Here is a tiny trained network, its code and every weight. The questions are about switching its units off for an input and a class, where a switched-off unit gives its printed mean instead of its output.

import numpy as np


def w(rows, s, z=0):
    codes = np.array(rows[::2]) - 128.0
    scale = np.full(codes.shape[1], s)
    scale[-1] = z or s
    return codes * scale


def norm(h):
    return h / np.sqrt((h * h).mean(-1, keepdims=True) + 1e-5)


def f(y):
    return y / 2 * (1 + np.tanh(0.7978845608 * (y + 0.044715 * y**3)))


def log_softmax(a):
    a = a - a.max(-1, keepdims=True)
    return a - np.log(np.exp(a).sum(-1, keepdims=True))


def net(x, mask):
    res = np.array(x, float).reshape(1, 8) / 4 @ E
    u = 0
    for l in range(3):
        y = f(norm(res) @ A[l][:, :-1].T + A[l][:, -1])
        res = res + np.where(mask[u : u + 6], y, B[l][:, -1]) @ B[l][:, :-1]
        u += 6
    return log_softmax(norm(res)[-1] @ U[:, :-1].T + U[:, -1])


A, B = {}, {}
E = w([
[77,194,126,145,166,119,158,61,23,91,147],'x0',
[149,141,148,63,152,55,28,179,95,158,167],'x1',
[136,156,165,177,158,142,71,140,44,85,133],'x2',
[150,126,36,241,162,106,157,122,148,248,120],'x3',
[82,153,98,95,197,187,111,215,178,230,244],'x4',
[90,59,196,96,113,222,97,181,137,128,147],'x5',
[131,54,114,143,118,141,112,175,3,161,128],'x6',
[127,175,168,104,164,163,72,80,178,207,126],'x7',
],0.0034)
A[0] = w([
[131,92,102,177,186,116,99,253,53,166,156,100],'L0N1',
[18,191,98,119,220,129,223,109,176,164,142,132],'L0N2',
[172,60,183,248,156,91,212,26,85,72,90,17],'L0N3',
[180,79,94,49,46,72,166,122,134,123,42,90],'L0N4',
[181,112,146,173,124,66,90,132,98,136,139,82],'L0N5',
[98,96,195,60,162,131,80,154,121,6,172,7],'L0N6',
],0.004,0.0019)
B[0] = w([
[203,77,99,108,151,173,114,128,88,100,79,250],'L0N1',
[121,161,158,98,178,148,172,120,128,95,150,219],'L0N2',
[35,106,67,146,106,132,94,132,171,153,127,238],'L0N3',
[137,122,92,28,82,131,141,95,102,123,135,200],'L0N4',
[86,162,108,142,253,173,85,115,103,166,105,147],'L0N5',
[109,150,133,131,89,123,37,205,156,56,176,203],'L0N6',
],0.0068,0.0023)
A[1] = w([
[50,93,106,194,43,49,159,46,58,115,60,34],'L1N1',
[109,169,170,153,79,81,54,179,118,35,103,73],'L1N2',
[48,105,85,216,83,106,174,41,103,108,36,5],'L1N3',
[101,147,126,112,150,122,115,233,99,201,170,140],'L1N4',
[143,215,165,120,137,66,198,4,203,119,123,103],'L1N5',
[168,219,72,194,160,132,178,138,193,100,190,113],'L1N6',
],0.004,0.0018)
B[1] = w([
[82,115,87,131,119,169,123,44,255,99,116,252],'L1N1',
[87,129,114,159,102,135,78,160,138,144,171,216],'L1N2',
[118,151,65,212,140,139,23,119,143,82,168,246],'L1N3',
[158,145,95,159,136,121,122,80,110,49,94,201],'L1N4',
[151,95,86,130,159,109,150,176,147,117,188,239],'L1N5',
[199,185,138,86,160,83,126,131,186,162,198,194],'L1N6',
],0.0078,0.002)
A[2] = w([
[80,174,162,122,167,214,172,76,84,133,197,120],'L2N1',
[187,224,71,157,172,46,86,55,98,209,118,117],'L2N2',
[64,75,148,123,102,169,177,202,199,102,133,134],'L2N3',
[129,63,188,93,124,154,124,157,254,187,122,86],'L2N4',
[83,135,189,121,69,114,66,178,112,53,150,53],'L2N5',
[131,125,144,27,110,132,109,87,112,91,173,248],'L2N6',
],0.0047,0.0019)
B[2] = w([
[64,59,144,170,131,119,197,170,159,77,63,168],'L2N1',
[91,169,172,65,103,120,109,66,79,114,138,236],'L2N2',
[140,206,137,130,145,85,71,38,90,187,77,212],'L2N3',
[183,152,195,203,74,146,152,137,108,139,56,195],'L2N4',
[117,120,190,141,129,67,77,221,91,153,254,239],'L2N5',
[78,84,124,192,97,105,183,153,121,143,125,250],'L2N6',
],0.0065,0.0025)
U = w([
[126,51,98,62,27,53,174,92,146,137,87,86],'0',
[37,130,2,223,109,146,34,49,207,86,134,226],'1',
[11,97,178,149,203,176,219,161,122,97,136,4],'2',
[63,117,214,129,66,90,11,247,107,94,240,197],'3',
[184,216,120,77,202,61,209,117,213,156,229,149],'4',
[208,19,47,129,181,198,101,184,40,154,96,189],'5',
[186,154,222,187,77,195,136,138,202,210,35,57],'6',
[116,195,138,52,172,91,44,36,38,170,95,71],'7',
],0.0094,0.0016)

Each question gives the input, the list of numbers given to net, and the class t.
The units are the neurons (one row each of A and B). Each row of codes is followed by its name. A weight is (code - 128) times the scale printed after its matrix; where a second scale follows, it is the last column's (A, B and U).
mask holds one flag per neuron, layer by layer. A switched-off neuron (its flag False) gives its mean, the last column of its row in B, instead of its output. The means were averaged over made-up inputs and are rounded, as every weight is.
A unit's drop is (log p(t) with every unit on - log p(t) with that unit switched off) / (log p(t) with every unit on - log p(t) with every unit switched off).
The circuit of an input: a set's keep is (log p(t) with only the set's units on - log p(t) with every unit switched off) / (log p(t) with every unit on - log p(t) with every unit switched off). Starting from the 12 units with the biggest drops (on a tie, the unit counted first), units are removed one at a time, each time the one whose removal leaves the highest keep (on an exact tie, the one counted first), for as long as the keep stays at least 0.8.
circuit, biggest first: the units of the circuit, biggest drop first
most important unit: the unit with the biggest drop
top k neurons: the k neurons with the biggest drops, biggest first
top k neurons in layer l: the k neurons of layer l with the biggest drops, biggest first
input [-6,-5,6,-2,0,1,-5,-3], class 3: top neuron	L2N5
input [8,-3,-7,-2,7,-4,8,-4], class 2: top 2 neurons	L2N1; L0N2
input [1,-7,-2,-8,1,2,-4,-3], class 3: circuit, biggest first	L0N6; L2N5
input [1,-6,-5,6,1,7,-8,-4], class 4: circuit, biggest first	L1N6; L0N2
input [2,0,0,-5,-6,0,2,-4], class 1: top 2 neurons	L1N1; L0N3
input [-7,6,0,0,0,-6,1,-4], class 7: top 2 neurons	L0N5; L2N2
input [7,-8,-4,3,-1,7,-6,3], class 2: top 2 neurons	L0N2; L2N1
input [6,-1,-8,-4,7,8,-4,6], class 2: circuit, biggest first	L2N1; L0N2
input [1,6,-8,0,-2,4,2,4], class 0: circuit, biggest first	L1N3; L2N5
input [1,4,0,8,3,7,-3,4], class 6: top 3 neurons in layer 2	L2N4; L2N1; L2N3
input [-3,7,-3,1,-6,3,-4,4], class 6: top 2 neurons	L2N4; L1N3
input [1,7,-8,6,-1,3,0,3], class 7: top 3 neurons	L2N2; L1N4; L1N1
input [-1,-6,6,-1,-4,7,3,-5], class 1: circuit, biggest first	L0N3; L1N1
input [-8,-5,-3,-2,-5,-3,3,-3], class 1: circuit, biggest first	L1N3
input [-8,0,3,7,4,8,-3,-8], class 5: top 2 neurons	L0N1; L1N1
input [8,2,2,4,7,3,-1,-8], class 2: top 2 neurons in layer 2	L2N1; L2N3
input [8,5,5,0,-7,3,-4,-6], class 1: top 4 neurons	L1N1; L0N3; L0N2; L1N3
input [-4,6,0,4,3,0,1,3], class 7: top 3 neurons	L2N2; L1N4; L1N5
input [1,-5,2,8,4,8,-5,-5], class 4: top 2 neurons in layer 1	L1N6; L1N1
input [1,4,5,4,2,4,2,4], class 5: most important unit	L0N1
input [-7,6,-8,-4,4,4,6,3], class 6: top 2 neurons in layer 1	L1N3; L1N2
